Here is a tiny trained network, its code and every weight. The questions are about switching its units off for an input and a class, where a switched-off unit gives its printed mean instead of its output.

import numpy as np


def w(rows, s, z=0):
    codes = np.array(rows[::2]) - 128.0
    scale = np.full(codes.shape[1], s)
    scale[-1] = z or s
    return codes * scale


def f(y):
    return y / 2 * (1 + np.tanh(0.7978845608 * (y + 0.044715 * y**3)))


def log_softmax(a):
    a = a - a.max(-1, keepdims=True)
    return a - np.log(np.exp(a).sum(-1, keepdims=True))


def net(x, mask):
    res = np.array(x, float).reshape(1, 2) / 4 @ E
    y = f(res @ A[0][:, :-1].T + A[0][:, -1])
    res = res + np.where(mask, y, B[0][:, -1]) @ B[0][:, :-1]
    return log_softmax(res[-1] @ U[:, :-1].T + U[:, -1])


A, B = {}, {}
E = w([
[75,70,164,247,155,223],'x0',
[71,102,140,158,254,45],'x1',
],0.0094)
A[0] = w([
[224,123,102,140,29,175,230],'N1',
[69,80,113,100,231,67,102],'N2',
[95,73,119,68,177,101,4],'N3',
[68,56,144,247,151,250,99],'N4',
[197,110,123,120,88,220,51],'N5',
[117,79,174,252,140,218,69],'N6',
[86,70,145,125,223,78,49],'N7',
[103,130,100,167,194,55,7],'N8',
[203,225,65,81,109,18,185],'N9',
[142,193,128,155,69,140,4],'N10',
[196,222,122,94,51,250,56],'N11',
[91,59,181,180,234,102,67],'N12',
[240,254,83,19,157,51,195],'N13',
[198,169,135,164,70,224,29],'N14',
],0.0071,0.004)
B[0] = w([
[188,137,212,140,162,177,228],'N1',
[159,223,156,193,124,160,191],'N2',
[190,193,81,125,84,96,131],'N3',
[101,89,158,76,1,100,251],'N4',
[190,179,117,191,129,70,169],'N5',
[54,183,138,112,39,100,221],'N6',
[220,176,108,195,144,96,177],'N7',
[175,226,80,158,160,59,154],'N8',
[94,118,157,121,68,162,231],'N9',
[174,173,60,119,117,93,134],'N10',
[210,217,131,164,199,86,216],'N11',
[179,199,157,201,97,115,200],'N12',
[87,141,205,115,44,132,254],'N13',
[190,198,68,172,135,96,178],'N14',
],0.0085,0.0098)
U = w([
[54,167,141,84,3,148,123],'0',
[252,249,74,188,197,116,9],'1',
[50,88,242,140,142,248,223],'2',
[39,25,4,46,182,205,4],'3',
],0.0064,0.004)

Each question gives the input, the list of numbers given to net, and the class t.
The units are the neurons (one row each of A and B). Each row of codes is followed by its name. A weight is (code - 128) times the scale printed after its matrix; where a second scale follows, it is the last column's (A, B and U).
mask holds one flag per neuron, in row order. A switched-off neuron (its flag False) gives its mean, the last column of its row in B, instead of its output. The means were averaged over made-up inputs and are rounded, as every weight is.
A unit's drop is (log p(t) with every unit on - log p(t) with that unit switched off) / (log p(t) with every unit on - log p(t) with every unit switched off).
The circuit of an input: a set's keep is (log p(t) with only the set's units on - log p(t) with every unit switched off) / (log p(t) with every unit on - log p(t) with every unit switched off). Starting from the 12 units with the biggest drops (on a tie, the unit counted first), units are removed one at a time, each time the one whose removal leaves the highest keep (on an exact tie, the one counted first), for as long as the keep stays at least 0.8.
circuit, biggest first: the units of the circuit, biggest drop first
most important unit: the unit with the biggest drop
top k neurons: the k neurons with the biggest drops, biggest first
drop when u is switched off: that unit's drop, to one decimal
input [5,6], class 1: most important unit -> N7
input [8,8], class 0: top 3 neurons -> [N4 N6 N11]
input [8,7], class 0: top 3 neurons -> [N4 N6 N11]
input [5,4], class 0: circuit, biggest first -> [N4 N6]
input [5,3], class 0: top 3 neurons -> [N4 N6 N1]
input [6,7], class 1: top 2 neurons -> [N7 N12]
input [-2,2], class 2: top 2 neurons -> [N4 N6]
input [1,2], class 2: top 2 neurons -> [N11 N14]
input [-3,2], class 2: top 3 neurons -> [N4 N6 N14]
input [-5,-7], class 1: top 2 neurons -> [N11 N4]
input [7,4], class 0: top 2 neurons -> [N4 N6]
input [-2,-2], class 2: top 2 neurons -> [N4 N6]
input [0,-3], class 2: drop when N8 is switched off -> 0.4
input [8,5], class 0: most important unit -> N4
input [-1,-3], class 2: drop when N8 is switched off -> 0.2
input [7,3], class 0: drop when N4 is switched off -> 0.2
